(in the rows, 128 means zero)
Facts:
babo γ 299; bapos γ 752; bedre γ 299
beston γ 394; bigran γ 571; bisku γ 752
brapugro γ 752; brazokla γ 32; brebi γ 752
bredruta γ 299; breklo γ 299; brepla γ 32
brobul γ 876; buflen γ 32; dalubrus γ 32
dobi γ 752; dogru γ 32; dotok γ 394
drasu γ 752; drefledres γ 32; drolok γ 876
drufle γ 394; drulipos γ 32; drupeske γ 876
drutek γ 752; drutim γ 752; dudon γ 394
duso γ 571; faklon γ 752; fakluski γ 299
faru γ 876; fevo γ 299; fibe γ 394
figim γ 299; fistes γ 299; flopu γ 32
fludok γ 876; flupladem γ 876; flutra γ 752
fufla γ 32; gabis γ 394; gadadru γ 571
gefler γ 299; gegir γ 876; gemuskin γ 876
geplegun γ 32; gitur γ 876; givur γ 299
goravak γ 32; grafes γ 299; gravu γ 752
gregrel γ 32; grememon γ 876; grigro γ 32
gropal γ 752; grudom γ 299; grusku γ 876
gunas γ 32; gusam γ 752; kadron γ 32
kaza γ 876; kedrobrur γ 876; kena γ 752
klaba γ 394; klafli γ 299; klaredus γ 394
klepum γ 571; kliskos γ 32; klizuk γ 299
klusom γ 752; klusten γ 752; kopak γ 394
kosis γ 876; kuflom γ 32; kunem γ 32
lapi γ 876; lefe γ 32; madol γ 752
mafis γ 752; mapem γ 32; maske γ 876
meska γ 299; mibru γ 571; midrel γ 32
miriklin γ 299; misten γ 752; momor γ 32
movosem γ 876; muklas γ 876; mutren γ 571
nenanos γ 32; nidor γ 752; niski γ 394
nizuk γ 752; nofin γ 571; nudum γ 394
nugril γ 299; nukem γ 394; paplatis γ 299
pefluk γ 752; pefu γ 299; plapal γ 571
plefos γ 752; plesku γ 32; plusok γ 299
pobrasul γ 32; poflo γ 394; poklim γ 32
poste γ 299; radrapo γ 32; restu γ 32
roda γ 394; roflutrur γ 571; rokim γ 752
roklam γ 876; rolo γ 876; ruflok γ 394
sadrara γ 32; segres γ 394; sekan γ 394
sesken γ 752; sikedruk γ 752; skaba γ 32
skalo γ 32; skeva γ 394; skibrak γ 571
skitu γ 876; skodofa γ 876; skoskala γ 752
skotem γ 299; skugros γ 876; skuzil γ 394
sopige γ 32; sotrok γ 876; stalim γ 876
stestun γ 571; stiskuvek γ 752; stobre γ 876
stubruki γ 32; stumur γ 299; stututim γ 394
sustem γ 876; tesas γ 32; tigom γ 394
totros γ 571; trastu γ 32; travu γ 299
trebri γ 876; trefar γ 752; trega γ 876
trofi γ 876; trogul γ 299; trople γ 571
trore γ 876; trotrus γ 299; trugan γ 299
trugrek γ 876; trumile γ 571; trustis γ 752
truzim γ 752; tuklasto γ 32; vador γ 299
vaflim γ 752; verer γ 299; viple γ 752
voflen γ 299; vuple γ 299; zamati γ 32
zaplitres γ 32; zoflu γ 752; zoregal γ 752
zotos γ 571; zubro γ 876; zupal γ 394
babo θ klepum; babo θ klaredus; bapos θ goravak
bedre θ skuzil; bedre θ momor; bedre θ zupal
brapugro θ kliskos; brapugro θ grigro; brapugro θ vuple
brapugro θ drulipos; brebi θ sekan; bredruta θ nukem
bredruta θ skotem; breklo θ nugril; breklo θ gusam
breklo θ grigro; brepla θ lapi; brobul θ lefe
brobul θ sotrok; buflen θ babo; dobi θ klusten
dogru θ sadrara; drasu θ klepum; drefledres θ nukem
drolok θ miriklin; drolok θ zamati; drufle θ skodofa
drulipos θ nofin; drupeske θ roflutrur; drutek θ skodofa
drutek θ kadron; dudon θ zoregal; duso θ breklo
duso θ sekan; duso θ drasu; faklon θ trustis
fakluski θ klaredus; fakluski θ drasu; faru θ sikedruk
faru θ brazokla; faru θ goravak; fevo θ gusam
fibe θ truzim; figim θ travu; fistes θ roflutrur
fistes θ drufle; flopu θ faklon; fludok θ trople
fludok θ sadrara; flupladem θ klaredus; flutra θ grigro
gefler θ pobrasul; gefler θ gadadru; gefler θ bredruta
gegir θ stalim; gemuskin θ buflen; geplegun θ trega
gitur θ fibe; gitur θ poste; givur θ drufle
grafes θ bigran; gregrel θ fakluski; grememon θ stumur
grememon θ nidor; grememon θ gregrel; grigro θ trore
grigro θ klaredus; gropal θ drutim; gropal θ klusom
grudom θ trastu; grudom θ trugrek; grusku θ nugril
grusku θ beston; gunas θ sopige; gusam θ sekan
gusam θ roflutrur; kaza θ maske; kena θ klepum
kliskos θ miriklin; kliskos θ gusam; kliskos θ grememon
klizuk θ dotok; klusom θ nofin; klusom θ lefe
klusten θ miriklin; klusten θ mapem; kopak θ klaredus
kosis θ brazokla; kuflom θ brazokla; kunem θ flupladem
lapi θ dotok; lefe θ goravak; mapem θ trugan
mapem θ klepum; mapem θ kosis; mapem θ drasu
mapem θ gregrel; maske θ skodofa; maske θ zoflu
midrel θ dudon; miriklin θ brazokla; misten θ rokim
misten θ skeva; movosem θ trugan; movosem θ gabis
muklas θ beston; muklas θ fakluski; nenanos θ restu
nidor θ sekan; nidor θ dotok; nidor θ zoflu
nofin θ trore; nofin θ roflutrur; nofin θ grigro
pefluk θ grigro; pefluk θ kadron; pefu θ miriklin
pefu θ zoregal; plapal θ trore; plefos θ sekan
plefos θ zoregal; plesku θ truzim; plusok θ trefar
pobrasul θ nidor; poflo θ klaredus; poklim θ miriklin
poklim θ skodofa; poklim θ plefos; poste θ mapem
restu θ nofin; restu θ drasu; roda θ gunas
roda θ gadadru; roda θ mapem; roflutrur θ drasu
roklam θ klepum; roklam θ klusten; ruflok θ skoskala
segres θ klepum; segres θ trore; sesken θ roflutrur
sesken θ figim; sikedruk θ truzim; sikedruk θ dudon
sikedruk θ travu; skaba θ trore; skalo θ midrel
skalo θ zaplitres; skeva θ klepum; skeva θ kadron
skibrak θ drolok; skodofa θ klepum; skodofa θ drasu
skoskala θ klepum; skoskala θ sadrara; skotem θ plapal
skugros θ dotok; skuzil θ drasu; skuzil θ vador
sopige θ gregrel; stestun θ trople; stestun θ momor
stiskuvek θ brebi; stubruki θ sotrok; stubruki θ trumile
stumur θ vador; stututim θ nizuk; stututim θ nidor
sustem θ skodofa; sustem θ goravak; tesas θ drutim
tesas θ verer; tesas θ trofi; tigom θ trugan
tigom θ kliskos; totros θ figim; trastu θ nofin
trebri θ zoflu; trebri θ poste; trofi θ trugan
trogul θ nidor; trogul θ drasu; trotrus θ stalim
trugrek θ muklas; trumile θ drasu; trustis θ madol
truzim θ klepum; truzim θ stalim; tuklasto θ nofin
tuklasto θ vador; tuklasto θ plapal; vador θ fakluski
vador θ drasu; vaflim θ klepum; vaflim θ klaredus
verer θ klaredus; verer θ dotok; verer θ plefos
verer θ dudon; verer θ sopige; verer θ brazokla
viple θ klepum; viple θ givur; voflen θ gegir
vuple θ trotrus; zamati θ grememon; zaplitres θ mafis
zoflu θ brazokla; zotos θ nizuk; zubro θ sotrok
zupal θ figim; brazokla β drefledres; bredruta β gegir
brepla β nudum; dalubrus β breklo; drefledres β skodofa
drutek β kunem; dudon β drutek; duso β klusten
figim β geplegun; fistes β voflen; flupladem β kedrobrur
flutra β klizuk; gabis β zaplitres; gadadru β restu
gefler β gabis; gegir β lefe; gemuskin β truzim
geplegun β totros; gitur β flupladem; gregrel β kuflom
grigro β stubruki; kadron β radrapo; kedrobrur β gadadru
klafli β meska; klaredus β goravak; klepum β stututim
klizuk β ruflok; klusom β misten; kosis β nenanos
kuflom β nofin; kunem β fistes; lefe β trumile
mibru β zamati; misten β stiskuvek; mutren β maske
nenanos β nugril; nofin β mutren; nugril β dogru
pobrasul β nizuk; poste β figim; roflutrur β klaba
ruflok β roda; segres β gregrel; sikedruk β kadron
skoskala β pobrasul; stiskuvek β momor; stubruki β klusom
totros β klaredus; trumile β skoskala; trustis β sikedruk
truzim β dudon; tuklasto β trustis; voflen β stalim
zamati β gefler

Known rows:
tigom: [130 134 128 127 116 130 129 117 132 140 128 118 126 113 133 136 130 146
 121 126 128 128 120 130 129 129 129 128 132 132 128 120 133]
gabis: [142 137 115 128 142 108 126 125 126 130 120 124 118 104 120 136 129 127
 133 128 123 120  94 143 131 133 119 122 134 139 104 126 123]
lefe: [128 122 143 138 100 112 147 128 126 115 111 128 124 101 114  82 142 120
 150 140 132 147 120 131 127 134 130 106 119 136 102 132 123]
pefu: [127 131 139 128 120 127 125 122 129 139 138 120 125 133 138 133 122 141
 124 124 128 130 115 129 135 130 133 128 120 113 126 130 133]
dalubrus: [133 131 129 129 129 118 130 126 130 130 123 126 125 115 120 110 129 117
 140 137 128 122 140 134 133 128 121 135 126 128 122 132 124]
drulipos: [129 131 129 135 131 130 133 126 130 136 127 118 126 120 131 115 132 126
 140 139 120 130 144 126 131 127 121 140 121 129 140 129 124]
dogru: [125 130 134 130 118 133 133 122 132 137 128 121 128 123 129 112 130 131
 135 136 126 127 153 126 131 125 124 140 123 124 138 128 128]
skibrak: [122 128 136 133 123 136 141 129 132 136 132 121 126 134 136 114 122 136
 129 135 122 126 147 125 132 122 133 138 129 118 131 131 130]
zamati: [133 133 128 126 128 113 129 125 129 129 122 130 123 115 114 107 128 116
 140 136 129 116 140 139 134 126 120 134 126 125 112 133 122]
faru: [126 131 127 133 121 143 137 120 132 139 121 119 123 113 127 123 137 137
 124 131 125 123 139 130 125 126 135 128 138 129 135 118 131]
bredruta: [134 130 137 128 124 108 126 127 125 128 129 127 120 121 125 123 124 128
 133 125 131 129  95 137 136 134 132 116 120 118 100 135 128]
pefluk: [125 129 129 136 123 141 139 122 132 138 125 120 123 120 128 119 133 136
 125 134 122 122 145 128 128 126 135 131 137 127 136 120 130]
segres: [133 135 132 116 123 116 128 113 133 134 125 132 126 110 116 131 130 137
 125 123 133 121 112 140 131 131 127 129 143 118  99 119 130]
faklon: [164 124 125 103 118 162 174 118 135 134 119 116 126 157 125 131 142 114
 122 144 122 138 123 133 134 162 132 126 150 155 200 142 148]
sesken: [125 129 130 136 121 141 139 122 132 138 125 120 123 120 128 120 133 136
 125 134 122 122 145 128 129 126 136 132 136 126 135 121 131]
drasu: [129 130 124 140 135 137 139 126 130 136 124 118 121 118 129 122 134 131
 129 136 117 124 135 129 128 128 132 131 135 131 135 121 127]
skaba: [125 130 134 131 118 133 133 122 132 137 128 120 129 122 130 112 131 131
 135 137 126 128 154 125 131 125 125 140 123 124 140 128 129]
gegir: [131 126 130 136 112 121 146 124 127 121 107 127 119  94 112 102 144 125
 136 134 130 133 111 137 123 133 137 101 137 138 101 123 126]

Rows:
No name comes twice in this set of rows, the named rows included.
[127 131 132 133 125 131 133 124 131 137 128 119 127 121 131 114 131 129
 138 138 123 129 149 125 131 126 123 141 122 126 139 128 126]  skalo
[130 132 124 132 142 140 140 119 132 138 121 120 121 114 125 126 139 132
 131 132 117 127 126 131 124 130 129 132 142 123 130 115 126]  maske
[129 130 129 129 119 125 136 122 131 131 121 130 122 114 113 113 131 127
 125 132 130 112 142 137 131 126 136 127 141 124 111 124 129]  flutra
[128 131 135 125 114 121 130 122 132 132 125 129 128 116 118 107 130 124
 135 134 134 119 152 132 133 125 126 137 127 121 120 131 127]  brepla
[129 129 131 132 134 119 139 134 129 129 126 127 123 126 124 113 122 124
 134 134 124 119 134 134 134 124 129 134 132 120 110 135 124]  roflutrur
[159 125 137  94 101 158 167 114 137 136 124 118 134 161 126 121 139 114
 128 145 132 142 141 130 137 159 125 136 137 147 204 149 150]  flopu
[138 130 127 125  92 119  85 112 127 149 107 115 142 199  77 109   4 105
 134 177 170 108 141 136 113  79 147  81 130 144 106 109 109]  geplegun
[134 135 129 119 112 115 126 117 131 133 123 129 125 108 117 130 127 138
 121 124 136 117 117 140 132 129 129 123 137 128 104 124 132]  ruflok
[127 113 140 166 156 203  96 143 161 111 124 107  79  74 212  82 115  96
 112 120 121 136 108 167 137 135  92 120 146 137 170 111 134]  trefar
[135 134 120 127 131 123 134 122 130 131 115 129 118 106 111 119 133 122
 128 131 127 111 123 144 128 128 130 120 143 129 110 123 125]  kedrobrur
[134 131 124 134 148 113 138 136 127 126 124 127 119 125 123 114 121 117
 140 137 117 118 122 138 134 126 123 132 131 125 106 137 119]  gadadru

The same elements again, as new rows of numbers:
Known rows:
nenanos: [114 120 153 109 139 154 140 120 135 136 127 101 106 154 123 143 124 137
 153 109 134 141 153 118 121 155 134 141 126 156 118 119 144 116 117 128
  89 124 116 136 144 144]
brobul: [104 110 150 116 136 179 139 119 150 125 124  94 109 148 112 148 126 130
 161 115 147 134 138 113 131 145 131 106 111 150 122 110 148 133 113 125
 118 120  99 147 146 145]
poflo: [121 108 151 111 136 165 151 132 136 115 127 110 108 154 131 149 124 116
 152 109 145 135 148 115 120 159 127 137  86 148 119 117 144 128 114 127
  96 116 103 132 136 147]
momor: [113 140 149  47 153 136 144 143 150 153 135 125 108 150 124 129 110 138
 145 129 152 137 154  98 130 158 137 114 107 133 115 129 141 116 146 161
 136 129  84 120 150 142]
pefu: [109 112 152 122 134 158 160 141 152 119 124  99 113 148 127 168 132 119
 149 104 159 138 136 117 134 148 121 113 116 143 123  99 146 134 100 129
 120 110  94 136 144 147]
klaredus: [132  78 149  89 149 124 163 119 141 136 117 123 114 150 156  92 112 112
 136 109 130  96 141 109  97 163 120 134  63 146 110 132 140 140 137 138
 120 121 132 113 128 139]
gunas: [114 116 151 109 144 140 146 117 140 142 122 108 111 150 127 142 128 136
 153 109 140 136 148 115 122 150 128 142 118 155 111 116 142 114 118 133
 102 126 117 126 145 143]
zaplitres: [112 131 147  91 145 143 163 113 168 148 127 115 107 146 113 140 124 138
 125 103 145 119 139 119 127 140 134 118 101 149 113 113 139 127 125 137
 132 132  94 139 160 147]
ruflok: [120 121 150  99 133 170 148 133 141 118 134  96 101 154 126 152 119 109
 137 113 151 117 142 110 121 155 129 114  90 144 125 123 144 130 118 127
 102 127 101 139 140 148]
mapem: [110 120 151 110 144 142 141 126 137 142 126  97 112 153 125 154 125 134
 151 110 137 131 148 113 124 152 129 131 128 151 116 113 142 114 113 131
 101 125 116 132 146 144]
sopige: [114 109 151 105 147 131 146 121 138 144 122 107 113 149 132 137 125 136
 153 110 138 134 149 112 121 153 128 139 123 152 111 116 142 112 120 135
 104 127 123 124 144 143]
poste: [118 104 155 106 134 151 136 135 143 110 126  97 111 145 148 148 134 112
 151 127 157 145 144  98 131 156 124 127 122 140 115 121 158 125 113 138
 115 109 122 106 135 137]
nugril: [125  80 155 102 138 141 155 121 147 120 117 130 110 149 144 105 123 118
 149 113 144 138 143 108 110 159 128 146  95 141 110 126 146 140 130 131
 118 111 123 126 131 139]
movosem: [105 109 150 121 137 176 143 117 150 122 120  98 112 148 115 150 128 133
 165 112 144 135 138 116 133 147 130 110 113 151 119 104 147 133 112 126
 121 120 104 144 145 145]
sotrok: [119  87 150  92 141 149 141 110 152 135 117 109 114 144 134 105 119 126
 155 125 141 119 135 101 118 151 131 111 102 143 110 129 149 131 136 136
 134 122 123 121 138 139]
misten: [110 135 157 102 131 165 148 132 143 123 136 109 100 153 124 145 123 125
 157 117 154 149 152 112 124 153 129 134 119 141 130 120 146 130 116 136
  98 111  91 151 140 141]
nizuk: [121  96 149  60 124 102 182 118 148 134 116 111 111 131 134 127 123 120
 135  89 133 146 143 124 122 117 140 186  97 142 119 109 141 145 114 132
 121  87  97 112 140 136]
skotem: [122  90 156 111 131 160 151 123 142 112 121 124 105 154 132 116 125 123
 155 114 147 144 146 112 113 159 131 145  94 145 116 126 146 142 125 124
 101 114 114 138 131 142]

Rows:
No name comes twice in this set of rows, the named rows included.
[112  90 149  87 142 148 145 123 139 141 118 107 118 151 130 113 108 130
 173 115 129 111 138 107 119 156 129 115 107 144 121 120 142 136 133 137
 134 117 108 133 133 140]  skodofa
[115 115 155  83 119 140 152 126 136 125 134  84 100 145 132 149 120 116
 139 106 134 133 147 116 123 134 137 150 123 146 134 124 146 140 114 130
  95 102 104 135 136 137]  skoskala
[107  96 150 120 141 159 133 120 145 127 118  90 117 143 133 144 131 126
 168 120 145 134 136 105 132 147 123 108 122 149 112 107 153 121 110 132
 119 118 125 120 143 141]  kosis
[114 121 155 130 135 168 130 117 128 122 128  92 103 153 123 154 137 136
 151 115 137 157 157 117 121 153 133 147 132 161 115 116 149 116 107 120
  68 122 128 137 145 144]  tuklasto
[119  78 146 136 140 125 174 146 143 145 128 117 115 147  98 177 131 104
 214 129 217 149 128  87 134 151 126  83  47 126  94 136 125 108 113 122
 130 172 116  89 131 156]  dudon
[116 107 146  82 131 115 160 126 135 134 115  92 112 135 123 159 130 133
 133  91 119 155 152 129 133 123 144 183 121 158 115  99 142 129 104 126
  93 102 112 112 145 139]  pobrasul
[128  81 155 133 137 132 145  81 133 133 119  87 105 148 148 120 133 127
 130 105 116 110 144 118  95 148 130 148 126 168 107 129 149 127 118 111
  73 133 166 133 136 138]  grigro
[125 106 149  97 143 148 158 128 151 124 123 116 109 147 138 134 121 111
 132 110 148 120 141 110 119 154 124 127  74 143 114 119 145 133 123 136
 123 123 107 121 142 145]  gabis
[126  99 149  71 116 151 138  58 151 144 117 119 127 156 113 143 111 111
 195 124 164  75 123  92 127 170 141  96 181 128 101 155 150  71 147 108
 216  96  82 163 138 155]  stalim
[115 106 156 116 130 146 157 112 142 127 128 102 103 150 137 130 126 122
 146 105 141 131 142 119 112 145 123 141 113 150 126 119 147 132 111 123
  96 110 115 143 138 141]  klusom

Now the same elements, written a new way:
Known rows:
stobre: [132 128 160  90 111 123 166 166 127 127 112 132 116 106 164 177 158 113
 143 141 104 140 175 119 137 113 125 124 126 147 132 124 122 119 112 124]
klafli: [122 120 126  83 140 113 147 195  95 149 131 103 100  98 162 183 162 128
 130 119 101 173 180 121  69 115 134 126 124 157 134 111 126 120 105 127]
dobi: [156 149 103  72 105 162  81 162 128 122 118 120 126 101 153 173 151 127
 139  92 101 147 144 130 118  95  97 130 134 146 122 143 113 134 107 126]
dudon: [120  96  81  72  96 137 114 143 122 127 119  63 118  99 150 169 161 118
 139 120 112 179 153 115 101  95 115 119  96 152 136 153 133 127  97 125]
gitur: [170 181 149  86 116 152 121 160 125 116 125 125 142 114 144 163 132 121
 153  70  97 156 169 130 112 111  85 124 178 141 118 114 105 125 101 116]
drulipos: [120 144 114 113 124 149 156 172 129 111 130 130 117  94 152 184 137 111
 140 129  84 122 131 104 124 102 106  84 146 135 119  97 122 128 115 115]
movosem: [161 156 133  86 110 161 125 172 130 120 120 139 123 103 159 173 149 128
 141 109 103 147 168 132 117  99 102 130 137 145 128 134 112 133 114 135]
gadadru: [101  96 120  89  98 135 187 134 122 125 127  83 138  92 137 193 140 102
 134 122 100 188 171 107 123 106 110 109 160 125 130 103 131 118  98 117]
gregrel: [ 97 145 115  83 108 146  98 158 139 124 127  68 121  82 130 201 125 110
 158 124  94 122 131 103 117  99 110  92 163 138 126 100 140 149 113 116]
kopak: [142 153 109 107 120 177  99 164 124 105 125 125 114  87 158 179 137 125
 128 122  86 164 123 107 116  98  81 100 140 131 121 120 129 136 118 113]
goravak: [ 67  87 124  59  94 126 135 150 134 151  89  69 134 104 137 189 149 101
 141 104 105  84 124 126 136  92 126 132 117 139 134 117 141 120 113 137]
radrapo: [112 108 140  95 107 137 222 171 121 139 112 160 122 120 164 182 162 108
 119 130  96 137 155 128 139  99 109 120 136 136 131 147 125  97 112 132]
pobrasul: [136 116  97  68  88 158 147 152 157 117 124  83 107  90 161 180 151 116
 148 139 106 139 155 117 128  76 123  96 110 148 144 164 126 140 111 118]
nidor: [130 104  90  68  85 163 113 143 143 122 119  67 108  87 148 183 154 139
 137 110 105 160 146 110 126  81 102 122 105 140 132 149 116 140  89 131]
gefler: [171 169 142  94 103 167 183 160 148 103 131 127 124  86 175 168 138 143
 129 111  99 238 162 123 136 101 101 119 202 133 132 139 118 126 110 103]
drasu: [ 85 116  87  94 110 116  58 137 120 130 111  94 134  91 109 194 129  99
 143  95  91 102  99 106 120 108 100 105  74 138 112  89 144 139  97 138]
zaplitres: [118 127 171  82  91 143 229 149 135 138 114 140 131  98 173 187 156 100
 140 139 106 164 181 120 166 108 110 135 184 131 142 124 117 112 126 124]
skugros: [158 132 120  83 102 170 162 163 140 115 129  95 105  96 163 177 154 143
 138 123 103 172 163 117 126  87 111 122 134 139 140 159 121 133  92 123]

Rows:
No name comes twice in this set of rows, the named rows included.
[107 103 101  51  79 133 124 137 135 132 126  56 123  94 132 172 143 118
 141  88 113 178 144 122  99  85 131 133 102 150 144 155 144 134  90 130]  miriklin
[136 110 134  99 122 127 210 166 114 137 115 168 116 114 168 170 179 110
 125 136  98 158 174 119 138 113 109 134  89 140 126 126 116  99  95 121]  trustis
[100  74  98  61  83 136 128 132 132 133 115  48 119  90 137 186 160 111
 139 123 112 149 152 112 122  96 118 129  89 144 134 140 129 137  87 130]  zoregal
[ 96 148 117 102 125 146 109 167 125 117 130  90 123  72 151 198 122 110
 141 132  91 153 129  96 117 105  98  80 153 135 120  90 145 146 130 104]  nofin
[123 159 100  75 103 159  89 168 130 120 127 108 134 109 136 176 130 113
 148  77  94  98 124 128 110  86  92 106 145 141 119 135 125 130 110 126]  mapem
[148 169 142  83 125 162 110 186 115 127 127 136 128 102 160 177 145 119
 144  95  88 116 161 130 114  99  94 118 188 138 125 116 111 124 120 128]  stubruki
[128 131 122  77 104 142 118 160 106 129 106 126 134 108 163 161 159 103
 136 119 111 152 149 130 109 109  94 126 118 150 131 125 129 122 119 121]  zupal
[142 151 131  51  93 170 120 167 143 126 122  67 120  85 159 182 145 126
 162 110 112 131 173 121 114  85 103 121 185 151 139 147 115 145 112 124]  kuflom
[116 131 130  94 109 118 105 152 117 131 111 125 124  95 141 185 155 105
 135 116  99 130 131 119 123 115  99 120  96 142 116 103 132 129 107 124]  rokim
[125 148 123  78  84 127 130 160 137 125 120 118 117 105 148 174 155  96
 154 129 113 112 154 129 120  96 116  96  92 158 136 141 132 132 118 119]  lefe
[121 147 139 117 131 130 172 170 126 116 124 124 117  90 158 190 141 120
 123 138  89 184 124 106 117 109 106 105 135 136 126 107 144 130 117 105]  skotem
[135 109 100  99 117 148 150 168  84 139 140 152 118  96 178 204 169 105
 132 160 113 162 163 118  84 112  99 123 116 129 133 153 132 112 127 142]  klaba
[118 166 157  77 135 155 132 189 119 139 101 154 130 102 162 188 145 110
 141 114 100 101 142 133 130 105 106 128 176 138 128 118 126 119 144 130]  dogru

